Below is a small trained network, with its code and all its weights. Each question gives an input and a class and asks what happens when units are switched off, that is, made to give their printed mean instead of their output.

import numpy as np


def w(rows, s, z=0):
    codes = np.array(rows[::2]) - 128.0
    scale = np.full(codes.shape[1], s)
    scale[-1] = z or s
    return codes * scale


def norm(h):
    return h / np.sqrt((h * h).mean(-1, keepdims=True) + 1e-5)


def f(y):
    return np.maximum(y, 0)


def log_softmax(a):
    a = a - a.max(-1, keepdims=True)
    return a - np.log(np.exp(a).sum(-1, keepdims=True))


def net(x, mask):
    res = np.array(x, float).reshape(1, 8) / 4 @ E
    u = 0
    for l in range(2):
        y = f(norm(res) @ A[l][:, :-1].T + A[l][:, -1])
        res = res + np.where(mask[u : u + 14], y, B[l][:, -1]) @ B[l][:, :-1]
        u += 14
    return log_softmax(norm(res)[-1] @ U[:, :-1].T + U[:, -1])


A, B = {}, {}
E = w([
[133,79,163,109,77,129,153,158,191,182,57,131],'x0',
[116,150,131,230,70,179,174,143,189,78,138,101],'x1',
[84,203,125,121,117,111,113,86,106,125,146,9],'x2',
[113,98,113,184,111,219,137,149,246,37,127,162],'x3',
[109,219,105,199,158,154,168,128,137,76,91,255],'x4',
[54,170,112,136,165,44,148,118,156,71,65,49],'x5',
[190,166,78,22,98,200,160,55,37,49,170,148],'x6',
[58,65,102,112,30,167,144,99,90,97,38,85],'x7',
],0.007)
A[0] = w([
[149,159,113,116,175,137,140,131,230,53,94,205,93],'L0N0',
[129,145,133,133,83,112,154,172,103,70,138,80,90],'L0N1',
[164,87,126,90,74,156,138,148,155,159,82,127,62],'L0N2',
[176,148,141,125,94,224,138,115,119,23,215,100,147],'L0N3',
[146,97,135,97,139,157,115,145,96,138,145,135,60],'L0N4',
[98,86,124,151,103,160,121,136,163,98,90,72,73],'L0N5',
[148,51,118,77,152,85,127,104,63,140,148,120,2],'L0N6',
[112,140,104,71,118,194,121,119,68,75,79,176,51],'L0N7',
[110,145,121,144,117,133,146,128,86,28,64,253,124],'L0N8',
[45,81,136,190,72,144,135,129,187,62,61,27,136],'L0N9',
[168,75,138,113,73,151,137,141,121,155,114,121,38],'L0N10',
[117,151,114,121,93,87,140,137,56,138,91,54,79],'L0N11',
[157,69,133,93,67,167,133,155,171,174,95,134,86],'L0N12',
[117,118,126,116,136,156,131,128,116,91,94,184,96],'L0N13',
],0.013,0.0044)
B[0] = w([
[115,118,164,146,83,81,122,152,70,69,134,165,198],'L0N0',
[97,97,112,120,141,113,103,105,123,130,112,135,158],'L0N1',
[160,141,148,97,101,123,156,84,144,146,138,111,168],'L0N2',
[112,129,32,113,108,166,147,139,156,131,140,121,218],'L0N3',
[94,123,117,105,112,118,109,112,138,124,164,177,151],'L0N4',
[122,138,143,112,99,154,99,178,170,89,118,98,184],'L0N5',
[167,101,168,131,110,157,128,194,74,107,83,138,172],'L0N6',
[76,157,152,57,139,151,107,125,152,169,175,102,183],'L0N7',
[168,137,73,169,180,210,123,128,149,170,90,92,207],'L0N8',
[134,137,78,115,80,112,113,249,143,99,118,81,251],'L0N9',
[81,158,170,121,134,141,136,97,147,142,192,137,158],'L0N10',
[134,173,153,155,176,121,143,106,104,78,127,133,180],'L0N11',
[156,48,113,130,101,125,196,71,102,160,80,136,182],'L0N12',
[128,122,67,130,132,91,111,106,166,136,83,176,159],'L0N13',
],0.02,0.015)
A[1] = w([
[103,106,115,243,137,93,209,157,188,169,153,172,152],'L1N0',
[115,222,183,191,153,123,194,116,81,131,91,7,191],'L1N1',
[115,107,217,113,123,85,164,83,102,126,133,67,96],'L1N2',
[181,180,77,129,81,154,148,90,105,60,208,167,110],'L1N3',
[102,207,72,134,166,90,80,102,57,77,133,77,106],'L1N4',
[32,176,157,75,98,116,110,106,111,134,141,113,139],'L1N5',
[91,142,77,93,204,118,153,9,171,164,146,60,1],'L1N6',
[139,203,180,145,114,47,169,106,94,117,148,54,7],'L1N7',
[70,167,177,234,126,93,106,145,140,90,141,190,34],'L1N8',
[89,99,117,164,117,74,118,106,220,146,67,59,87],'L1N9',
[130,174,177,93,101,41,170,89,129,34,134,152,92],'L1N10',
[79,113,118,3,166,89,79,159,66,123,154,90,81],'L1N11',
[143,137,100,94,155,187,209,67,90,84,135,141,89],'L1N12',
[194,136,148,179,148,184,124,157,134,144,144,160,97],'L1N13',
],0.014,0.0033)
B[1] = w([
[204,141,141,157,168,172,107,216,124,114,132,110,208],'L1N0',
[33,153,42,107,84,65,125,110,160,98,117,147,238],'L1N1',
[129,68,196,127,112,124,111,104,109,122,182,87,178],'L1N2',
[113,122,130,116,130,157,125,159,175,132,38,69,236],'L1N3',
[156,24,126,70,32,194,167,131,137,155,105,130,254],'L1N4',
[158,91,116,138,155,92,138,186,120,138,121,111,169],'L1N5',
[123,180,156,113,176,137,152,56,109,178,135,176,195],'L1N6',
[71,126,167,88,115,86,86,94,62,103,93,129,183],'L1N7',
[156,183,164,128,152,102,109,145,124,123,226,141,202],'L1N8',
[115,144,109,162,137,182,182,141,137,57,129,129,217],'L1N9',
[99,115,138,124,97,55,77,104,89,117,138,153,180],'L1N10',
[156,108,123,249,133,95,121,125,144,78,73,137,242],'L1N11',
[88,205,108,158,154,108,155,137,204,151,167,94,236],'L1N12',
[136,100,132,168,183,112,115,107,130,91,78,97,188],'L1N13',
],0.017,0.0082)
U = w([
[149,68,225,87,83,137,165,74,110,183,186,123,71],'0',
[76,80,178,106,75,38,98,84,58,91,100,139,184],'1',
[119,213,181,134,147,64,62,164,105,104,247,186,4],'2',
[100,138,57,138,84,160,135,201,185,75,86,95,197],'3',
[62,180,76,51,141,186,156,12,171,229,145,142,125],'4',
[201,140,160,198,215,146,76,159,102,128,112,172,101],'5',
],0.013,0.0036)

Each question gives the input, the list of numbers given to net, and the class t.
The units are the neurons (one row each of A and B). Each row of codes is followed by its name. A weight is (code - 128) times the scale printed after its matrix; where a second scale follows, it is the last column's (A, B and U).
mask holds one flag per neuron, layer by layer. A switched-off neuron (its flag False) gives its mean, the last column of its row in B, instead of its output. The means were averaged over made-up inputs and are rounded, as every weight is.
A unit's drop is (log p(t) with every unit on - log p(t) with that unit switched off) / (log p(t) with every unit on - log p(t) with every unit switched off).
The circuit of an input: a set's keep is (log p(t) with only the set's units on - log p(t) with every unit switched off) / (log p(t) with every unit on - log p(t) with every unit switched off). Starting from the 12 units with the biggest drops (on a tie, the unit counted first), units are removed one at a time, each time the one whose removal leaves the highest keep (on an exact tie, the one counted first), for as long as the keep stays at least 0.8.
units of the circuit, in order: the units of the circuit, biggest drop first
unit that matters most: the unit with the biggest drop
top k neurons: the k neurons with the biggest drops, biggest first
k most important neurons of layer l: the k neurons of layer l with the biggest drops, biggest first
drop when u is switched off: that unit's drop, to one decimal
input [-7,6,8,-5,3,6,-5,-2], class 1: units of the circuit, in order	[L0N3, L1N7]
input [-2,-1,-4,-8,0,-1,8,-1], class 5: units of the circuit, in order	[L1N1, L0N9]
input [3,-3,-1,8,-3,8,-5,-7], class 2: units of the circuit, in order	[L0N0, L0N3, L1N8]
input [-8,4,2,-2,0,2,4,1], class 4: units of the circuit, in order	[L0N9, L1N6]
input [-8,2,-1,-5,2,1,-4,-3], class 1: top 2 neurons	[L0N3, L0N8]
input [1,-7,-3,-1,6,-6,5,-1], class 4: units of the circuit, in order	[L0N9, L0N7]
input [3,-1,8,0,6,5,-4,-4], class 1: units of the circuit, in order	[L0N8, L0N3, L1N10]
input [0,-8,-1,-4,6,5,5,-8], class 5: units of the circuit, in order	[L0N3, L0N9]
input [0,2,-2,1,-8,3,-4,-8], class 5: 2 most important neurons of layer 1	[L1N0, L1N4]
input [1,-6,-4,-3,-1,-8,-5,-6], class 0: top neuron	[L0N8]
input [5,-1,0,4,-8,3,6,-4], class 4: 2 most important neurons of layer 0	[L0N9, L0N12]
input [-8,-8,-6,1,-1,2,-7,-6], class 2: 2 most important neurons of layer 0	[L0N8, L0N3]
input [2,-3,5,-4,2,-1,-6,-7], class 2: 3 most important neurons of layer 1	[L1N8, L1N0, L1N3]
input [0,-1,5,2,-6,5,0,-8], class 1: top 3 neurons	[L0N8, L0N3, L0N9]
input [-4,2,2,2,2,1,-5,-4], class 2: unit that matters most	L1N8
input [5,8,-8,-4,-3,-1,3,-8], class 0: top 3 neurons	[L0N9, L0N8, L0N12]
input [-6,-7,3,3,-8,-8,-6,-1], class 1: drop when L0N9 is switched off	0.1
input [-1,1,-1,8,5,1,0,-7], class 5: drop when L1N8 is switched off	0.2
input [7,-7,8,-1,2,-2,4,3], class 1: drop when L0N8 is switched off	0.3
input [3,-5,4,1,-4,-6,5,2], class 4: most important neuron of layer 1	[L1N12]
